In the rows, zero is written as 128.
149; 151; 154; 126; 121; 112; 127; 79; 133; 86; 121; 156; 127; 148; 181; 147; 155; 121; 111; 132; 140; 94; 165; 129; 166; 99; 91; 128; 82; 139; 141; 182; 134; 147; 104 | H
119; 80; 145; 172; 118; 95; 187; 149; 153; 101; 89; 139; 115; 116; 149; 158; 105; 138; 99; 59; 84; 93; 100; 117; 225; 149; 144; 65; 102; 193; 215; 47; 172; 150; 138 | D
151; 133; 153; 131; 105; 118; 120; 87; 116; 72; 107; 132; 135; 135; 180; 126; 142; 112; 97; 137; 135; 87; 161; 109; 149; 101; 98; 119; 84; 121; 135; 160; 130; 138; 98 | D
162; 83; 176; 189; 160; 153; 166; 105; 142; 137; 55; 137; 109; 104; 126; 127; 99; 97; 71; 121; 111; 127; 189; 124; 109; 101; 123; 166; 118; 120; 196; 195; 133; 166; 142 | R
90; 149; 171; 114; 84; 143; 124; 153; 140; 130; 127; 128; 147; 103; 115; 123; 96; 134; 130; 98; 140; 192; 143; 131; 162; 119; 107; 167; 121; 140; 173; 150; 139; 124; 156 | H
151; 89; 156; 131; 144; 140; 154; 115; 113; 114; 121; 187; 159; 164; 146; 145; 104; 122; 70; 136; 101; 170; 130; 161; 168; 99; 87; 128; 102; 115; 173; 185; 125; 155; 112 | V
147; 97; 173; 122; 128; 131; 140; 104; 143; 89; 141; 175; 167; 161; 143; 178; 107; 133; 83; 137; 87; 153; 135; 170; 187; 119; 108; 146; 91; 134; 186; 178; 137; 162; 130 | H
142; 149; 141; 121; 104; 126; 142; 85; 130; 78; 120; 140; 123; 142; 184; 132; 161; 116; 106; 131; 148; 83; 157; 136; 145; 101; 87; 126; 87; 134; 160; 147; 144; 155; 95 | L
163; 123; 184; 105; 122; 104; 168; 111; 108; 96; 126; 100; 158; 107; 131; 137; 105; 105; 87; 117; 124; 127; 124; 111; 160; 188; 121; 130; 54; 150; 71; 166; 79; 123; 135 | F
127; 104; 152; 122; 121; 161; 155; 121; 140; 94; 142; 157; 184; 160; 135; 159; 114; 153; 72; 119; 104; 178; 113; 146; 159; 129; 103; 132; 105; 106; 172; 166; 130; 152; 124 | G
147; 152; 163; 113; 117; 115; 112; 83; 132; 71; 115; 128; 124; 156; 178; 138; 143; 115; 118; 146; 141; 105; 171; 139; 139; 101; 84; 130; 84; 139; 137; 173; 141; 149; 92 | H
144; 104; 162; 141; 133; 125; 205; 99; 148; 114; 117; 146; 126; 112; 117; 130; 133; 129; 124; 126; 158; 115; 83; 141; 160; 135; 123; 121; 68; 143; 96; 91; 126; 126; 117 | L
148; 186; 94; 145; 134; 117; 104; 90; 110; 173; 116; 109; 68; 124; 102; 102; 185; 145; 87; 70; 87; 67; 119; 68; 154; 94; 121; 97; 100; 46; 32; 75; 107; 158; 115 | G
124; 156; 137; 129; 98; 112; 120; 92; 135; 69; 126; 146; 139; 145; 187; 140; 157; 126; 109; 131; 148; 86; 156; 131; 181; 96; 81; 121; 89; 129; 133; 148; 131; 146; 110 | S
140; 164; 160; 124; 115; 116; 118; 82; 109; 89; 100; 140; 120; 129; 187; 112; 148; 117; 102; 121; 145; 92; 159; 130; 156; 67; 77; 129; 80; 123; 132; 165; 136; 149; 102 | V
145; 127; 176; 120; 127; 164; 149; 111; 121; 107; 130; 155; 180; 144; 132; 149; 99; 150; 73; 133; 111; 175; 138; 160; 103; 98; 120; 117; 115; 158; 172; 162; 161; 149; 123 | R
135; 159; 151; 128; 116; 114; 110; 98; 109; 87; 102; 131; 119; 151; 189; 109; 149; 117; 121; 128; 157; 102; 153; 128; 142; 88; 78; 111; 95; 125; 129; 142; 137; 131; 98 | V
144; 146; 141; 131; 126; 135; 122; 88; 135; 72; 119; 144; 138; 153; 171; 141; 158; 124; 129; 131; 163; 104; 145; 131; 153; 112; 76; 116; 92; 116; 141; 170; 138; 151; 95 | G
123; 166; 163; 110; 87; 150; 119; 159; 126; 129; 133; 116; 154; 90; 119; 115; 114; 130; 127; 101; 151; 158; 143; 137; 133; 138; 100; 158; 126; 108; 167; 143; 155; 118; 143 | F
113; 77; 180; 114; 132; 104; 201; 128; 121; 104; 128; 86; 148; 89; 133; 148; 91; 145; 150; 141; 154; 154; 99; 122; 137; 167; 107; 97; 82; 158; 110; 108; 128; 133; 122 | S
125; 154; 179; 125; 120; 107; 165; 122; 112; 123; 127; 88; 142; 109; 144; 125; 126; 144; 132; 120; 172; 117; 94; 125; 140; 138; 109; 95; 60; 160; 92; 104; 127; 130; 133 | S
127; 137; 173; 105; 134; 151; 148; 111; 143; 97; 140; 120; 174; 152; 141; 169; 104; 145; 72; 125; 91; 192; 151; 167; 148; 127; 110; 139; 102; 146; 166; 162; 150; 150; 138 | H
125; 96; 189; 129; 113; 141; 186; 95; 116; 118; 87; 124; 126; 75; 126; 120; 92; 139; 126; 108; 140; 126; 106; 121; 145; 166; 103; 106; 56; 138; 103; 125; 86; 126; 118 | Y
180; 85; 84; 162; 199; 170; 221; 110; 182; 150; 82; 139; 111; 153; 134; 141; 151; 155; 80; 59; 63; 117; 91; 152; 157; 124; 145; 82; 127; 125; 156; 75; 183; 164; 148 | L
97; 140; 154; 118; 88; 163; 133; 149; 132; 121; 125; 112; 145; 98; 112; 115; 113; 143; 126; 96; 148; 183; 145; 142; 132; 103; 120; 164; 127; 118; 195; 130; 159; 132; 150 | L
94; 152; 176; 121; 92; 141; 123; 161; 109; 148; 126; 103; 140; 86; 123; 105; 101; 136; 142; 91; 162; 186; 138; 144; 145; 97; 88; 157; 125; 114; 182; 120; 171; 123; 139 | V
164; 110; 164; 125; 224; 88; 133; 163; 133; 119; 116; 135; 138; 131; 143; 173; 85; 89; 189; 106; 136; 193; 113; 161; 213; 120; 106; 64; 137; 139; 158; 159; 103; 194; 118 | G
123; 127; 151; 124; 98; 157; 171; 110; 159; 94; 141; 160; 188; 163; 132; 173; 118; 149; 83; 147; 105; 162; 105; 149; 184; 110; 85; 143; 104; 131; 170; 148; 139; 148; 122 | S
98; 155; 178; 114; 83; 140; 113; 151; 133; 115; 130; 124; 148; 110; 112; 127; 99; 136; 132; 103; 149; 183; 147; 138; 157; 117; 102; 162; 111; 142; 186; 149; 150; 131; 144 | H
132; 148; 148; 126; 116; 102; 127; 92; 108; 90; 113; 120; 120; 131; 200; 113; 152; 110; 104; 125; 150; 78; 163; 114; 151; 105; 86; 136; 85; 134; 135; 160; 130; 142; 110 | V
160; 92; 182; 120; 146; 124; 158; 109; 90; 103; 111; 111; 140; 96; 122; 139; 79; 109; 113; 151; 127; 126; 115; 119; 124; 188; 125; 94; 69; 155; 105; 147; 100; 132; 135 | D
72; 162; 162; 103; 62; 165; 137; 159; 143; 128; 127; 116; 167; 106; 98; 116; 105; 149; 135; 102; 153; 171; 137; 133; 147; 109; 108; 163; 117; 129; 155; 132; 156; 112; 140 | S
133; 115; 152; 124; 120; 153; 171; 111; 138; 120; 121; 166; 155; 148; 143; 138; 107; 130; 75; 121; 105; 171; 111; 170; 179; 111; 77; 139; 94; 141; 162; 146; 147; 144; 125 | V
156; 111; 157; 110; 147; 138; 163; 121; 132; 101; 141; 157; 183; 144; 156; 158; 114; 127; 68; 135; 96; 156; 130; 154; 153; 166; 102; 129; 108; 119; 155; 167; 129; 143; 142 | F
120; 140; 170; 116; 149; 128; 187; 98; 132; 119; 115; 81; 157; 113; 100; 143; 123; 136; 124; 132; 131; 121; 100; 107; 168; 162; 127; 137; 44; 147; 60; 141; 96; 141; 155 | S
135; 99; 165; 126; 136; 142; 180; 117; 123; 124; 134; 172; 169; 142; 159; 152; 109; 142; 65; 131; 99; 163; 123; 156; 158; 91; 108; 132; 111; 124; 181; 168; 138; 144; 117 | V
76; 164; 159; 127; 63; 181; 127; 149; 146; 140; 112; 129; 156; 94; 106; 106; 105; 150; 127; 82; 158; 185; 130; 150; 156; 119; 99; 153; 126; 144; 194; 105; 170; 114; 150 | Y
168; 156; 146; 137; 101; 127; 109; 85; 127; 85; 123; 132; 134; 143; 180; 132; 150; 117; 121; 132; 153; 82; 150; 128; 129; 101; 87; 136; 102; 143; 150; 160; 145; 149; 101 | R
133; 102; 149; 121; 103; 167; 172; 98; 161; 103; 123; 174; 175; 133; 144; 150; 107; 134; 76; 123; 102; 163; 125; 157; 184; 110; 84; 154; 109; 132; 188; 164; 137; 157; 109 | Y
137; 103; 141; 117; 120; 160; 171; 108; 137; 109; 127; 134; 172; 150; 145; 154; 116; 136; 55; 136; 82; 168; 142; 147; 146; 107; 108; 131; 103; 147; 187; 161; 174; 152; 119 | D
156; 100; 164; 135; 129; 150; 167; 121; 144; 112; 149; 168; 187; 157; 143; 159; 109; 141; 82; 138; 112; 161; 106; 156; 141; 123; 104; 148; 117; 133; 189; 158; 140; 155; 118 | R
159; 143; 150; 135; 118; 125; 117; 81; 119; 77; 117; 113; 136; 138; 183; 146; 149; 111; 107; 140; 131; 94; 163; 125; 155; 117; 82; 123; 85; 113; 152; 155; 145; 145; 106 | D
115; 169; 138; 125; 92; 137; 129; 86; 146; 78; 101; 143; 134; 133; 188; 119; 151; 120; 106; 124; 152; 92; 161; 124; 160; 99; 85; 127; 103; 156; 158; 148; 134; 145; 97 | Y
95; 144; 177; 113; 89; 146; 121; 159; 106; 128; 112; 127; 138; 82; 129; 96; 87; 129; 128; 103; 162; 168; 149; 134; 128; 100; 96; 156; 126; 125; 193; 152; 153; 128; 138 | V
126; 121; 163; 115; 103; 151; 167; 108; 163; 94; 135; 164; 185; 145; 137; 164; 109; 142; 80; 130; 91; 149; 110; 147; 188; 114; 90; 141; 106; 115; 148; 135; 137; 149; 132 | S
133; 154; 175; 110; 134; 182; 192; 104; 149; 150; 42; 94; 113; 108; 125; 129; 93; 130; 110; 114; 62; 167; 148; 108; 107; 53; 101; 100; 116; 99; 128; 153; 123; 154; 67 | D
113; 106; 167; 118; 126; 102; 171; 130; 108; 119; 112; 90; 116; 116; 151; 119; 113; 131; 158; 132; 155; 119; 105; 132; 133; 142; 122; 111; 80; 148; 104; 110; 110; 111; 98 | V
151; 86; 163; 126; 115; 154; 151; 118; 133; 95; 129; 165; 175; 154; 136; 159; 96; 126; 81; 143; 98; 155; 122; 162; 161; 131; 106; 125; 100; 126; 184; 151; 150; 139; 116 | D
115; 109; 168; 128; 144; 112; 182; 102; 129; 86; 108; 103; 136; 127; 122; 147; 120; 122; 128; 130; 132; 154; 122; 116; 169; 151; 125; 115; 71; 153; 105; 116; 99; 141; 132 | L
154; 149; 149; 138; 92; 123; 117; 88; 124; 81; 130; 130; 136; 142; 185; 136; 148; 114; 114; 137; 155; 88; 157; 131; 136; 121; 80; 145; 94; 156; 160; 163; 137; 144; 106 | R
120; 109; 142; 117; 125; 157; 178; 118; 145; 99; 134; 162; 174; 149; 154; 147; 118; 145; 68; 115; 98; 189; 117; 150; 163; 115; 101; 133; 113; 131; 186; 142; 137; 156; 144 | L
126; 156; 136; 130; 102; 143; 135; 78; 146; 83; 106; 141; 141; 128; 177; 128; 153; 123; 101; 114; 148; 95; 164; 127; 171; 112; 83; 139; 92; 143; 160; 159; 137; 147; 105 | Y
63; 115; 140; 156; 93; 116; 174; 158; 157; 148; 57; 146; 113; 121; 207; 102; 99; 125; 81; 66; 100; 191; 152; 111; 178; 58; 128; 92; 156; 193; 203; 128; 100; 134; 137 | Y
148; 123; 148; 126; 167; 118; 183; 112; 136; 91; 106; 72; 126; 93; 122; 149; 122; 117; 126; 126; 132; 122; 132; 123; 150; 209; 111; 130; 74; 143; 102; 136; 112; 142; 134 | F
145; 154; 136; 137; 118; 130; 140; 77; 128; 85; 118; 141; 123; 146; 184; 137; 170; 116; 107; 137; 147; 90; 151; 129; 153; 108; 84; 132; 86; 123; 153; 157; 124; 152; 112 | L
96; 152; 134; 124; 133; 143; 198; 141; 138; 242; 149; 84; 121; 118; 140; 128; 154; 139; 116; 95; 117; 163; 122; 152; 143; 112; 96; 151; 105; 107; 138; 121; 164; 144; 118 | G
142; 164; 164; 117; 119; 113; 118; 81; 133; 76; 117; 129; 129; 153; 184; 142; 149; 119; 117; 141; 140; 96; 162; 131; 150; 114; 88; 127; 80; 143; 129; 167; 129; 143; 105 | H
80; 156; 151; 120; 63; 182; 136; 148; 154; 130; 116; 129; 162; 90; 113; 105; 100; 147; 122; 88; 156; 189; 126; 146; 161; 114; 93; 172; 126; 147; 203; 127; 160; 126; 147 | Y
226; 112; 187; 131; 167; 102; 156; 175; 86; 199; 111; 150; 115; 134; 136; 130; 114; 86; 135; 90; 140; 73; 161; 110; 71; 140; 127; 19; 169; 83; 139; 112; 180; 113; 51 | F
160; 110; 160; 134; 164; 81; 145; 147; 142; 154; 120; 145; 124; 150; 163; 148; 119; 65; 112; 96; 100; 97; 150; 106; 196; 134; 89; 109; 138; 90; 155; 134; 123; 184; 96 | G
150; 146; 145; 135; 117; 126; 114; 86; 117; 79; 113; 117; 135; 149; 176; 141; 152; 114; 110; 148; 132; 84; 165; 122; 145; 109; 105; 122; 87; 123; 144; 161; 138; 137; 101 | D
143; 103; 188; 173; 96; 109; 100; 121; 98; 194; 71; 113; 124; 209; 149; 103; 102; 79; 59; 116; 51; 136; 110; 105; 162; 138; 122; 119; 88; 118; 111; 117; 50; 118; 174 | Y
145; 152; 151; 126; 124; 132; 122; 83; 129; 81; 119; 138; 136; 147; 169; 138; 163; 126; 127; 130; 161; 96; 151; 130; 147; 100; 75; 116; 84; 109; 132; 166; 149; 152; 92 | G
150; 144; 150; 119; 105; 128; 135; 77; 123; 82; 112; 156; 127; 144; 187; 129; 156; 114; 109; 132; 139; 87; 158; 131; 146; 88; 87; 121; 89; 121; 144; 162; 130; 151; 99 | L
80; 160; 162; 118; 53; 172; 130; 143; 138; 132; 122; 128; 159; 76; 118; 110; 95; 135; 113; 90; 155; 178; 143; 135; 156; 131; 94; 165; 129; 151; 193; 128; 149; 118; 152 | Y
129; 148; 161; 124; 124; 116; 175; 107; 129; 107; 129; 80; 148; 98; 122; 148; 119; 123; 122; 103; 138; 107; 112; 95; 185; 202; 102; 121; 68; 145; 71; 107; 100; 129; 154 | S
154; 78; 155; 158; 173; 191; 146; 152; 114; 143; 80; 164; 121; 113; 24; 160; 99; 157; 99; 80; 83; 168; 184; 185; 132; 118; 142; 122; 111; 40; 213; 165; 177; 155; 109 | F
